(in the rows, 128 means zero)
Facts:
q210: Θ q148; γ skovon
q921: Θ q100
q987: Θ q148; γ gefes
q948: Θ q75, q478
q67: γ skovon
q478: Θ q721; γ fanir
q640: Θ q335; γ fuflir
q164: Θ q917, q974; γ gefes
q29: Θ q917, q366; γ fanir
q714: γ fuflir
q145: Θ q726; γ tikepo
q612: Θ q342; γ fanir
q698: Θ q164, q390, q258, q257; γ gefes
q258: γ gefes
q251: γ fuflir
q25: Θ q917, q78; γ fuflir
q368: Θ q453, q354; γ tikepo
q580: Θ q850; γ gefes
q366: Θ q607, q453; γ tikepo
q300: Θ q34, q269
q544: Θ q288; γ fuflir
q817: Θ q78; γ fanir
q123: Θ q257
q727: γ gefes
q100: Θ q684; γ gefes
q474: Θ q535, q375; γ skovon
q146: Θ q507; γ skovon
q410: Θ q607, q148
q288: Θ q148; γ fanir
q279: Θ q917, q453, q199; γ fuflir
q59: γ gefes
q917: γ fanir
q724: Θ q57, q974, q380; γ tikepo
q390: Θ q917; γ fanir
q321: γ fanir
q539: Θ q974, q390, q269; γ fanir
q973: γ gefes
q199: Θ q917, q354; γ tikepo
q597: Θ q917, q887; γ fanir
q42: Θ q917; γ fanir
q848: Θ q366, q311, q453; γ skovon
q75: Θ q917, q164, q430; γ gefes
q632: Θ q506
q616: Θ q607, q78, q534; γ fuflir
q977: Θ q288, q78; γ fanir
q990: Θ q682
q310: Θ q57, q252; γ gefes
q260: Θ q917, q647, q78; γ fanir
q574: Θ q164
q78: Θ q917; γ tikepo
q654: Θ q368, q602, q78; γ skovon
q876: Θ q535; γ fuflir
q37: Θ q755, q148
q311: Θ q607
q542: Θ q29; γ gefes
q721: Θ q57, q470, q149
q602: Θ q171
q252: Θ q29; γ gefes
q579: Θ q453; γ fuflir
q479: Θ q498, q684; γ fanir
q902: Θ q917; γ gefes
q663: Θ q67; γ gefes
q149: γ fanir
q887: Θ q134; γ fanir
q352: Θ q628, q243, q453
q852: Θ q453; γ fanir
q15: Θ q285; γ fuflir
q945: Θ q175
q692: Θ q164, q859, q602, q75, q682; γ fuflir
q726: Θ q917, q534
q257: γ fanir
q198: Θ q57
q430: Θ q607, q148; γ skovon
q881: Θ q59, q602; γ fanir
q534: Θ q917, q366
q587: Θ q311
q490: Θ q251, q148; γ skovon
q470: γ tikepo
q342: Θ q917; γ fuflir
q340: Θ q787; γ gefes
q302: Θ q252, q75; γ skovon
q9: Θ q124
q638: Θ q243; γ gefes
q498: Θ q285
q586: γ fanir
q289: Θ q498, q586; γ gefes
q866: Θ q59
q49: Θ q574
q392: γ fuflir
q506: Θ q917, q57; γ fanir
q99: Θ q134, q611; γ fuflir
q507: Θ q134
q737: Θ q160; γ fanir
q171: Θ q78; γ fanir
q229: Θ q311; γ skovon
q618: Θ q243
q30: Θ q427; γ fanir
q596: Θ q990
q255: Θ q973, q917, q410; γ fanir
q966: Θ q366, q148; γ fanir
q375: Θ q134, q311
q362: Θ q9; γ tikepo
q536: Θ q288, q390; γ skovon
q859: Θ q726, q498, q171, q100; γ tikepo
q259: Θ q638; γ fanir
q243: γ fanir
q18: Θ q579, q366
q500: Θ q921
q974: Θ q366; γ fanir
q34: Θ q535; γ fanir
q889: Θ q15; γ fanir
q54: Θ q354, q75, q506; γ tikepo
q611: Θ q917, q354
q32: Θ q427; γ gefes
q115: Θ q430
q524: Θ q302, q575; γ tikepo
q739: Θ q164
q397: Θ q147, q585; γ fanir
q614: Θ q881; γ fanir
q755: γ gefes
q148: Θ q917, q453; γ fanir
q220: Θ q618, q544; γ gefes
q982: Θ q850
q535: γ fanir
q607: Θ q917; γ gefes
q551: Θ q251; γ tikepo
q429: Θ q311, q354; γ fanir
q134: Θ q917, q453, q285; γ gefes
q283: Θ q787
q765: Θ q887; γ skovon
q427: Θ q727
q433: Θ q833, q229; γ gefes
q160: γ fanir
q269: Θ q78; γ fanir
q648: Θ q974, q115
q309: Θ q171; γ skovon
q545: Θ q765, q575; γ fanir
q713: Θ q354; γ fanir
q718: Θ q917, q534
q354: Θ q917; γ tikepo
q124: Θ q164
q451: Θ q917, q948, q607, q542; γ fanir
q843: Θ q489; γ fuflir
q659: Θ q148
q333: Θ q335
q916: Θ q684, q148; γ gefes
q628: Θ q59, q78; γ fuflir
q137: Θ q115; γ fanir
q57: Θ q453; γ fanir
q186: Θ q684; γ fuflir
q453: Θ q917, q607; γ skovon
q489: γ fanir
q647: Θ q134, q354
q684: Θ q727, q366, q354
q719: Θ q714, q534; γ fanir
q147: Θ q453; γ fanir
q285: Θ q917, q243; γ fanir
q769: γ gefes

Known rows:
[ 97 144  41 122 128 152 141 192  28  94 193 172 176 154 104 114 195 159
 160  94 118 118 125 146 120  76 130 194 170 100  83 102  84 122  66 154
 150 212  92 163  88 121 109 148  94 110 136 109 125 136 118  76] : q453
[122 123  72  67 161 106 118 148  46 182 145  96 146  79 141 116 155 169
 133 127 171 119 120 158 105 152 124 186 131 156 107 130  67 147 121 102
 175 162 110 150 108 121  82 126 164  81 175 131  93 203 116  86] : q134
[122  94 136  82 132 113 141 123 141 221 114 110 197  53 180 106 124 166
 121 113 174 134 144 161 108 146 107 139  91 141  97 148  98 143 162 125
 160 109 155 134 132 107  86 105 142 120 151 122 146 142 105 130] : q887
[118 159 126 106 112 121 136 198 141  99 184 156 186 105 154 119 177 154
 136 106 115  98 136 129 136  70 145 132 147 110 105 129 100 104 114 123
 121 125 152 178 115 104  96 135 147  99 145 105 166 129 138  87] : q852
[144 126 134 140 127 124 126 118 124 118 135 124 124 123 131 123 127 123
 127 121 119 146 135 115 122 138 132 117 127 143 139 142 140 134 120 120
 110 122 132 133 131 123 133 131 127 133 129 116 131 127 128 149] : q866
[110 136 111  91  88 139 146 111 148 119 145 137 104 108 106 112  99 111
 141 145  99 139 123  93 127 145 110 128 116 132 132 111 149 119 109 136
 124 102  93 134 133 167 115 130 151 141 114 150 131 118 117 165] : q392
[140 112 153 135 140 129 134 129 120 132 134 109 126 124 125 119 125 120
 121 132 130 135 141 110 113 134 135 105 126 133 136 129 148 145 128 112
 115 125 127 110 125 132 141 119 113 127 130 110 135 127 122 118] : q948
[103 153 137 109 122 123 137 113 113 107  58 122 114 182 145 251 126 122
 117 127 100 117 145  81 169 110  49  71 116 119 179 121  98 129 134 129
  81 118 145 165 169 129 147 110  85 161  97  69 106 150 165  92] : q684
[122 150 154 111 142 117 116 133 131  98  74  86  77 174 131 212 126 122
 108 123 118 101 138 102 171 143  99 105 125 151 190 138 117 140 143 116
 116 119 132 150 155 114 141 118 123 110 122 112  93 157 160 105] : q100
[119 147 102 157 128 125 113 100  98 160  99 159 149 121 105 110 133 157
 120 161 158 110  93 166 135  83 152 134 132  61  67  85  89 120 146 139
 141 145 143  91  90 151 121 149 121 126 157 158  89 129 139 100] : q42
[151  92 194 156 153 139 144 158 111 134 150  87 115 125 104  73 131 106
 107 152 141 130 150 106 101 123 174  90 128 116 133 114 177 166 131  98
 122 120 117  70  98 141 163 105 108  98 143 108 143 113 115  88] : q574
[111 101 126 136 123 139 120 136 112 146 119 120 151 157 103 130 129 134
 124  91 116 131 137 124 139 145 130 127 130 130 135 158 154 150 113 147
 136 154 101 129 128 100 136 114  98 111 123 125 127 105 112 146] : q536
[113 125 139 106 128 127 161 123 151 155  88 127 162 102 180 154 129 147
 125 122 155 119 150 152 135 112  70 129  93 131 117 116  84 128 163 152
 140 110 168 138 141 121 113 112 108 155 122 109 136 127 138 118] : q429
[139 150 104 123 134 128 124 137 165  95 124  86  94 128 108 131 108  99
 147 137 133 123 129 144 134 154 116 151 155 169 169 127 135 114 116 126
 137 123 105 132 139 127 125 128 168 120 124 178 111 139 144 146] : q755
[142 134 131 121 150 126 127 142 134 104 123  88  91 134 127 133 126 116
 126 126 140 116 139 134 134 153 126 143 138 167 160 132 128 136 127 121
 142 128 119 129 134 123 128 128 146 107 135 146 113 144 137 129] : q580
[138 125 135 130 131 124 126 124 118 131 128 119 131 125 127 131 123 124
 125 128 122 138 134 116 122 135 125 110 129 132 140 135 137 135 122 114
 112 124 128 127 131 129 134 124 123 131 130 113 131 133 127 128] : q632
[133  87 128 136 158 156 120 122 123 115 178 171 128 143 130 182 101 129
 151  99 134 112  85 168  90 139 134 155 150 137 154 119 155 115 155 109
 146 176 133 107 155 123 122 165  91 171  39 126 141 125 103 120] : q410
[114 159 126 163 131 143 149 125 116 104  91 159 129 153 125 146 142 137
 123 157 147 102 123 152 149  58 114 127 127  64  93  66  85 114 149 156
 128 138 155 100 102 156 142 141  91 150 130 126 105 116 159  81] : q29

Rows:
No name comes twice in this set of rows, the named rows included.
[126 138 147 143 123 131 137 132 166 124 113 140 147 117 143 122 127 133
 122 126 137 115 134 145 137 103 126 116 120 111 113 118 121 117 151 143
 127 110 155 120 126 126 125 128 125 134 132 135 140 108 140 127] -> q719
[138 135 149 131 153 131 136 146 129  92 113  86  77 147 129 146 134 110
 119 131 140 108 146 126 143 141 119 138 132 157 165 120 126 142 134 123
 137 125 124 122 128 128 143 122 127 109 130 129 109 141 146 111] -> q252
[141 105 150 141 146 139 135 128 120 126 141 118 125 127 130 126 118 118
 124 126 133 136 136 127 109 137 133 118 128 137 142 126 148 138 135 114
 121 134 129 109 131 128 140 126 107 138 110 112 138 125 120 125] -> q115
[129 118 139 126 112 151 147  95  96  89 156 177  76 121 149 107 139 139
 122 107 108 132 121 104 133 137 136 162  83 140 106 118 128 138 125 148
 135 126 132 133 120 169 122 168 107 150 107 112 117 111 108 181] -> q616
[129  94 137 129 149 136  88 120 133 142 162 161 143 149 111 197  93 135
 138 103 112 108  73 143 108 150 154 119 152 126 165 146 164 119 156  86
 131 164 124 110 160 109 116 154 112 139  55 132 134 131 105 118] -> q659
[136 159 104 121 130 125 129 134 167  89 106  85  89 139 110 146 111  98
 143 141 128 125 136 135 145 149 100 139 151 166 176 123 128 113 116 131
 128 117 109 142 145 125 134 122 161 125 127 171 109 141 153 141] -> q727
[101 151 113  58  91 134 153 195  90  79 222 169 134 108 135 123 175 144
 145 113  75 110 133  67 127  99 137 142 127 124 116 119 114 121  79 111
 115 130 107 194 117 145  90 141 148  96 129  85 158 144 115  95] -> q579
[115 123 161 134 131 144 124 144 173 110 135 169 150 149 139 193 117 140
 131 108 122  81 101 155 135  95 131 118 137 102 145 117 133 106 173 127
 131 138 159 120 149 110 123 146 101 145  68 126 144 105 134  96] -> q966
[110 141  81 119 131 112 112  74  53 180  72 131 137 135 109 169 121 152
 123 154 142 138 105 128 130 123 100 113 124  94 108 108  80 138 127 122
 119 151 120 120 124 151 122 128 111 139 149 117  73 172 140  99] -> q611
[112 102 140 138 125 141 138 155 113 140 113 102 149 156 103 116 131 124
 119 102 119 134 157 111 138 137 125 113 127 128 133 148 153 157 112 148
 131 148  98 119 123 109 148  95  88 104 132 115 132 102 116 127] -> q302
[116 171  64 164 114 125 114  88 118 155  92 159 152 120  83 103 116 138
 140 180 153 120  84 180 129  79 138 141 150  55  67  72  89  98 132 151
 140 145 124  86  89 162 118 150 144 134 161 192  86 127 147 114] -> q917
[112 108 154  91 105 135 125 112 123 136 151 149 106 118 120 137 111 136
 117 122  95 119 110  85 130 153 144 123  95 131 132 137 153 140 134 116
 129 116 112 130 136 152 115 138 132 119 105 120 127 121 102 152] -> q544
[126 134 122 153 137 140 141 122 129 132 120 159 145 118 135 116 131 143
 127 139 155 110 119 170 123  88 131 146 123  88  88  92 102 118 151 148
 143 137 152 101 106 143 123 145 109 144 128 140 120 113 136 107] -> q451

The same elements again, as new rows of numbers:
Known rows:
[123 120  94  99 172  84 144 153 115  86 118 107] : q123
[111 148  88  87 141 133 113 124 122  95  75  99] : q260
[114 151  94 105 173 103 144 134 121 115 117 109] : q726
[112 109  94  92 166  80 116 205 146  84 109 101] : q698
[121 113  86  89 170  80 155 166 112  72  91  97] : q602
[113 159  79  96 163 121 152 149 103  62  56  96] : q78
[132 140  91 124 163 107 124  88  74  76 153 118] : q67
[123 123  95  97 179  75 148 172 125  99 109 104] : q115
[115 133 110 110 171  86 109 133  99  57 128 110] : q647
[127 131  95 110 168  88 139 122  95  71 127 112] : q146
[112 110 100  99 162  79 122 190 130  73 119 105] : q580
[120 109  92  94 167  87 129 153 112  74 100 103] : q618
[122 119  92  98 171  84 147 156 111  81 111 103] : q866
[135 121  95 107 164 110 117 118  93  55 138 112] : q470
[131  91 112 104 151 100 183 100 105  61 164 124] : q368
[125 134  92  98 141 135  89  99 104  85 125 109] : q586
[101 146 100 107 161 105 116 170 132 105 115 109] : q902
[112 132  93  86 139 137 113 102 136 113 104 109] : q506

Rows:
No name comes twice in this set of rows, the named rows included.
[144 115 112 120 162  88 245 139 123 112 214 129] -> q366
[117 122  94 110 158  98 103 172 103  63 131 105] -> q59
[121 109 103  80 143 109 132  99 131  99 117 113] -> q479
[115 144  95  91 145 132 109 114 130 114  99 110] -> q255
[130 183 103 132 189  72 153 225 113  93 158 105] -> q311
[111 167  89 109 171 110 156 137 119 142  79 108] -> q342
[128 144 105 113 175  71 192 142 100 136 122 131] -> q430
[124 117 101  99 170  73 197 123 118 128 111 114] -> q186
[113  90 117  92 160  67 166 137 134  94 153 118] -> q100
[106 177 104 125 169 102 139 205 131 126 136 114] -> q607
[127  82  95  90 120 132 167 112 124  97 141 114] -> q57
[113 160  80 103 169 103 171 158 107 120  54  98] -> q25
[121 121  94  82 145 112 115 131 135  93 101 104] -> q137
[131 101  97  93 166  91 152 140 127  63 122 108] -> q724

